Here is a tiny trained network, its code and every weight. The questions are about switching its units off for an input and a class, where a switched-off unit gives its printed mean instead of its output.

import numpy as np


def w(rows, s, z=0):
    codes = np.array(rows[::2]) - 128.0
    scale = np.full(codes.shape[1], s)
    scale[-1] = z or s
    return codes * scale


def f(y):
    return y / 2 * (1 + np.tanh(0.7978845608 * (y + 0.044715 * y**3)))


def log_softmax(a):
    a = a - a.max(-1, keepdims=True)
    return a - np.log(np.exp(a).sum(-1, keepdims=True))


def net(x, mask):
    res = np.array(x, float).reshape(1, 5) / 4 @ E
    y = f(res @ A[0][:, :-1].T + A[0][:, -1])
    res = res + np.where(mask, y, B[0][:, -1]) @ B[0][:, :-1]
    return log_softmax(res[-1] @ U[:, :-1].T + U[:, -1])


A, B = {}, {}
E = w([
[58,80,254,168,18,179,188,123,205,154,165,150],'x0',
[112,183,109,29,86,186,80,189,178,210,68,211],'x1',
[103,148,121,140,120,150,132,133,101,124,101,101],'x2',
[153,130,154,101,149,135,150,135,159,133,164,109],'x3',
[82,61,161,71,99,46,85,236,72,78,107,85],'x4',
],0.0082)
A[0] = w([
[84,78,192,240,104,119,208,114,148,118,136,142,185],'N1',
[225,164,59,159,240,88,164,86,90,86,115,125,255],'N2',
[125,184,104,35,85,197,109,217,160,203,87,215,236],'N3',
[153,161,101,164,124,188,176,21,134,175,141,173,245],'N4',
[122,88,141,53,150,77,104,253,84,66,109,133,207],'N5',
[183,200,98,64,208,144,70,130,95,161,85,167,169],'N6',
],0.0064,0.0046)
B[0] = w([
[81,99,165,177,147,131,186,179,115,55,194,159,192],'N1',
[196,154,66,171,150,134,97,45,75,132,98,37,232],'N2',
[132,151,135,68,47,156,67,176,240,205,100,177,250],'N3',
[127,191,63,206,175,254,177,92,183,117,218,183,208],'N4',
[100,134,103,38,145,47,138,204,86,172,69,41,213],'N5',
[222,224,80,127,145,154,66,162,170,153,86,110,211],'N6',
],0.0078,0.013)
U = w([
[178,189,94,190,195,136,136,11,55,106,130,90,152],'0',
[97,107,141,203,216,189,207,120,118,44,185,168,126],'1',
[136,57,96,107,223,25,125,117,3,104,83,53,255],'2',
[75,27,226,137,81,48,181,177,54,27,155,102,225],'3',
[212,169,64,135,149,202,81,127,162,148,84,136,2],'4',
[72,168,144,123,79,195,145,99,185,161,156,216,108],'5',
[139,188,92,66,155,55,95,194,118,164,72,114,31],'6',
[55,50,250,76,51,117,130,167,148,197,73,134,115],'7',
],0.0056,0.002)

Each question gives the input, the list of numbers given to net, and the class t.
The units are the neurons (one row each of A and B). Each row of codes is followed by its name. A weight is (code - 128) times the scale printed after its matrix; where a second scale follows, it is the last column's (A, B and U).
mask holds one flag per neuron, in row order. A switched-off neuron (its flag False) gives its mean, the last column of its row in B, instead of its output. The means were averaged over made-up inputs and are rounded, as every weight is.
A unit's drop is (log p(t) with every unit on - log p(t) with that unit switched off) / (log p(t) with every unit on - log p(t) with every unit switched off).
The circuit of an input: a set's keep is (log p(t) with only the set's units on - log p(t) with every unit switched off) / (log p(t) with every unit on - log p(t) with every unit switched off). Starting from all 6 units, units are removed one at a time, each time the one whose removal leaves the highest keep (on an exact tie, the one counted first), for as long as the keep stays at least 0.8.
units of the circuit, in order: the units of the circuit, biggest drop first
unit that matters most: the unit with the biggest drop
k most important neurons: the k neurons with the biggest drops, biggest first
drop when u is switched off: that unit's drop, to one decimal
input [1,5,3,2,3], class 7: unit that matters most	N2
input [4,5,-1,7,3], class 7: units of the circuit, in order	(N4; N6)
input [5,-1,-6,-1,6], class 3: units of the circuit, in order	(N3; N6)
input [3,3,1,0,5], class 7: units of the circuit, in order	(N2; N4)
input [-8,-3,-4,3,3], class 2: units of the circuit, in order	(N3; N4)
input [-2,0,3,-6,-6], class 0: 2 most important neurons	(N3; N2)
input [2,0,-6,3,-8], class 1: 2 most important neurons	(N3; N4)
input [5,-2,2,5,-2], class 1: units of the circuit, in order	(N3; N1)
input [-6,-3,-7,-1,2], class 2: units of the circuit, in order	(N4; N3)
input [7,0,0,-6,6], class 3: 3 most important neurons	(N3; N1; N6)
input [7,-3,1,-8,0], class 1: 2 most important neurons	(N5; N3)
input [2,-3,-4,0,7], class 3: units of the circuit, in order	(N2; N3)
input [2,-4,-1,-5,7], class 3: 2 most important neurons	(N2; N6)
input [-6,0,-3,-6,-8], class 0: units of the circuit, in order	(N2)
input [-1,-4,8,6,2], class 2: 2 most important neurons	(N4; N3)
input [3,2,5,-7,2], class 7: units of the circuit, in order	(N4; N2)
input [-1,0,-8,1,-8], class 0: 2 most important neurons	(N3; N2)
input [1,8,7,4,-6], class 5: 2 most important neurons	(N2; N3)
input [1,8,-5,-7,-2], class 5: 3 most important neurons	(N2; N3; N5)
input [-4,-2,-8,0,-5], class 0: 2 most important neurons	(N3; N2)
input [2,-8,-3,3,-4], class 1: units of the circuit, in order	(N1)
input [1,-7,-7,-6,-1], class 1: 2 most important neurons	(N1; N5)
input [-1,-1,8,2,7], class 2: 2 most important neurons	(N3; N5)
input [6,-6,2,6,3], class 3: drop when N4 is switched off	0.3
input [-3,0,-2,4,-3], class 0: drop when N3 is switched off	0.8
